Below are the code and all the weights of a small trained network. Each question names an input and a target symbol and asks about switching units off, where a switched-off unit gives its printed mean instead of its output.

import numpy as np


def w(rows, s, z=0):
    codes = np.array(rows[::2]) - 128.0
    scale = np.full(codes.shape[1], s)
    scale[-1] = z or s
    return codes * scale


def norm(h):
    return h / np.sqrt((h * h).mean(-1, keepdims=True) + 1e-5)


def f(y):
    return np.maximum(y, 0)


def softmax(a):
    e = np.exp(a - a.max(-1, keepdims=True))
    return e / e.sum(-1, keepdims=True)


def log_softmax(a):
    a = a - a.max(-1, keepdims=True)
    return a - np.log(np.exp(a).sum(-1, keepdims=True))


def net(x, mask):
    ids = ['ΓΞΦΨαβδεηθλμπστω'.index(c) for c in x.split()]
    T = len(ids)
    res = E[ids] + P[:T]
    r = norm(res)
    for j in range(3):
        rows = slice(2 * j, 2 * j + 2)
        q, k, v = (r @ M[0][rows].T for M in (Q, K, V))
        z = softmax(np.where(np.tri(T) > 0, q @ k.T / 2**0.5, -1e9)) @ v
        o = O[0][rows]
        res = res + np.where(mask[j], z, o[:, -1]) @ o[:, :-1]
    y = f(norm(res) @ A[0][:, :-1].T + A[0][:, -1])
    res = res + np.where(mask[3:15], y, B[0][:, -1]) @ B[0][:, :-1]
    return log_softmax(norm(res)[-1] @ U[:, :-1].T + U[:, -1])


Q, K, V, O, A, B = {}, {}, {}, {}, {}, {}
E = w([
[108,152,113,157],'Γ',
[109,125,111,143],'Ξ',
[115,126,121,145],'Φ',
[88,140,155,133],'Ψ',
[87,136,115,152],'α',
[134,46,116,135],'β',
[100,114,120,135],'δ',
[100,97,116,128],'ε',
[107,104,117,132],'η',
[92,132,127,141],'θ',
[125,147,123,116],'λ',
[255,93,67,66],'μ',
[123,117,86,173],'π',
[194,142,109,152],'σ',
[216,160,230,202],'τ',
[150,105,76,156],'ω',
],0.0077)
P = w([
[201,7,212,92],'0',
[100,22,139,113],'1',
[67,96,91,139],'2',
[84,133,90,150],'3',
[64,154,74,151],'4',
[69,159,66,149],'5',
[39,109,63,164],'6',
],0.002)
Q[0] = w([
[126,176,181,65],'head 1',
[138,88,34,174],'head 1',
[13,122,18,103],'head 2',
[189,190,120,217],'head 2',
[145,166,254,101],'head 3',
[70,84,49,216],'head 3',
],0.006)
K[0] = w([
[126,86,53,106],'head 1',
[164,242,184,159],'head 1',
[187,234,145,192],'head 2',
[4,144,129,141],'head 2',
[43,70,142,97],'head 3',
[227,228,65,123],'head 3',
],0.005)
V[0] = w([
[161,83,2,147],'head 1',
[147,60,87,145],'head 1',
[233,131,127,163],'head 2',
[183,86,100,111],'head 2',
[4,99,210,200],'head 3',
[116,85,96,17],'head 3',
],0.0049)
O[0] = w([
[126,78,76,190,213],'head 1',
[119,103,59,166,250],'head 1',
[178,182,146,188,103],'head 2',
[117,155,76,167,166],'head 2',
[125,49,179,168,158],'head 3',
[2,108,18,56,134],'head 3',
],0.0051,0.0018)
A[0] = w([
[201,187,108,235,128],'neuron 1',
[72,104,143,98,41],'neuron 2',
[82,95,81,152,193],'neuron 3',
[207,217,94,124,82],'neuron 4',
[184,199,158,188,157],'neuron 5',
[254,109,37,115,154],'neuron 6',
[203,161,83,122,104],'neuron 7',
[208,111,60,148,100],'neuron 8',
[27,111,248,64,222],'neuron 9',
[81,161,67,4,252],'neuron 10',
[90,127,127,152,197],'neuron 11',
[80,142,149,163,69],'neuron 12',
],0.0045,0.0025)
B[0] = w([
[129,93,162,104,213],'neuron 1',
[104,113,149,130,141],'neuron 2',
[121,149,175,117,254],'neuron 3',
[88,154,158,174,154],'neuron 4',
[158,111,145,120,181],'neuron 5',
[76,215,139,129,205],'neuron 6',
[79,157,172,174,158],'neuron 7',
[58,143,121,138,180],'neuron 8',
[98,235,119,60,197],'neuron 9',
[253,129,133,82,220],'neuron 10',
[155,126,132,75,207],'neuron 11',
[118,128,103,125,139],'neuron 12',
],0.0054,0.0037)
U = w([
[184,133,170,158,89],'Γ',
[103,52,86,155,79],'Ξ',
[130,93,106,176,63],'Φ',
[76,179,194,38,98],'Ψ',
[103,109,142,131,37],'α',
[102,68,77,151,252],'β',
[88,70,126,80,114],'δ',
[117,79,99,110,91],'ε',
[113,66,103,92,178],'η',
[92,111,148,92,49],'θ',
[166,148,160,34,110],'λ',
[185,205,15,91,175],'μ',
[124,108,65,204,114],'π',
[100,254,131,247,48],'σ',
[228,144,211,167,249],'τ',
[125,169,41,172,143],'ω',
],0.0072,0.0032)

Each question gives the input, a string of symbols that net reads in full, and the target symbol t.
The units are the heads (2 rows each of Q, K, V and O) and the neurons (one row each of A and B). Each row of codes is followed by its name. A weight is (code - 128) times the scale printed after its matrix; where a second scale follows, it is the last column's (O, A, B and U).
mask holds one flag per unit, heads first, then neurons. A switched-off unit (its flag False) gives its mean, the last column of its rows in O or B, instead of its output. The means were averaged over made-up inputs and are rounded, as every weight is.
A unit's drop is (log p(t) with every unit on - log p(t) with that unit switched off) / (log p(t) with every unit on - log p(t) with every unit switched off).
The circuit of an input: a set's keep is (log p(t) with only the set's units on - log p(t) with every unit switched off) / (log p(t) with every unit on - log p(t) with every unit switched off). Starting from the 12 units with the biggest drops (on a tie, the unit counted first), units are removed one at a time, each time the one whose removal leaves the highest keep (on an exact tie, the one counted first), for as long as the keep stays at least 0.8.
circuit, biggest first: the units of the circuit, biggest drop first
top k neurons: the k neurons with the biggest drops, biggest first
heads that matter: for each layer, one digit per head in row order, 1 if its drop is at least 0.15 and else 0, layers parted by /
drop of u: that unit's drop, to one decimal
input δ Φ τ Ξ, target τ: heads that matter : 001
input Φ Φ δ η σ λ δ, target σ: circuit, biggest first : (head 3; head 2)
input Ξ σ Ψ δ, target σ: circuit, biggest first : (head 2)
input μ η Ξ Γ, target μ: circuit, biggest first : (head 3; neuron 10; neuron 6)
input σ σ ω, target σ: circuit, biggest first : (head 2; neuron 6)
input Γ δ σ τ Γ, target τ: circuit, biggest first : (head 3; neuron 1)
input Γ α μ σ Γ η Ξ, target σ: circuit, biggest first : (head 3; head 2; neuron 9; neuron 4)
input μ Ξ Ξ, target μ: circuit, biggest first : (head 3; neuron 10)
input Ψ Γ ε δ σ ε, target σ: heads that matter : 011
input δ Ψ λ μ Φ, target μ: top 2 neurons : (neuron 10; neuron 1)
input Ψ Ξ Ξ μ λ Γ, target μ: top 2 neurons : (neuron 10; neuron 1)
input β Ψ α δ Ξ δ σ, target σ: drop of neuron 6 : 0.7
input Ξ τ Ξ Ξ θ Γ, target τ: drop of neuron 8 : 0.1
input Φ Ξ τ μ λ Ξ ε, target μ: drop of head 3 : 1.1
input Γ Ψ Ξ Γ τ η, target τ: circuit, biggest first : (head 3)
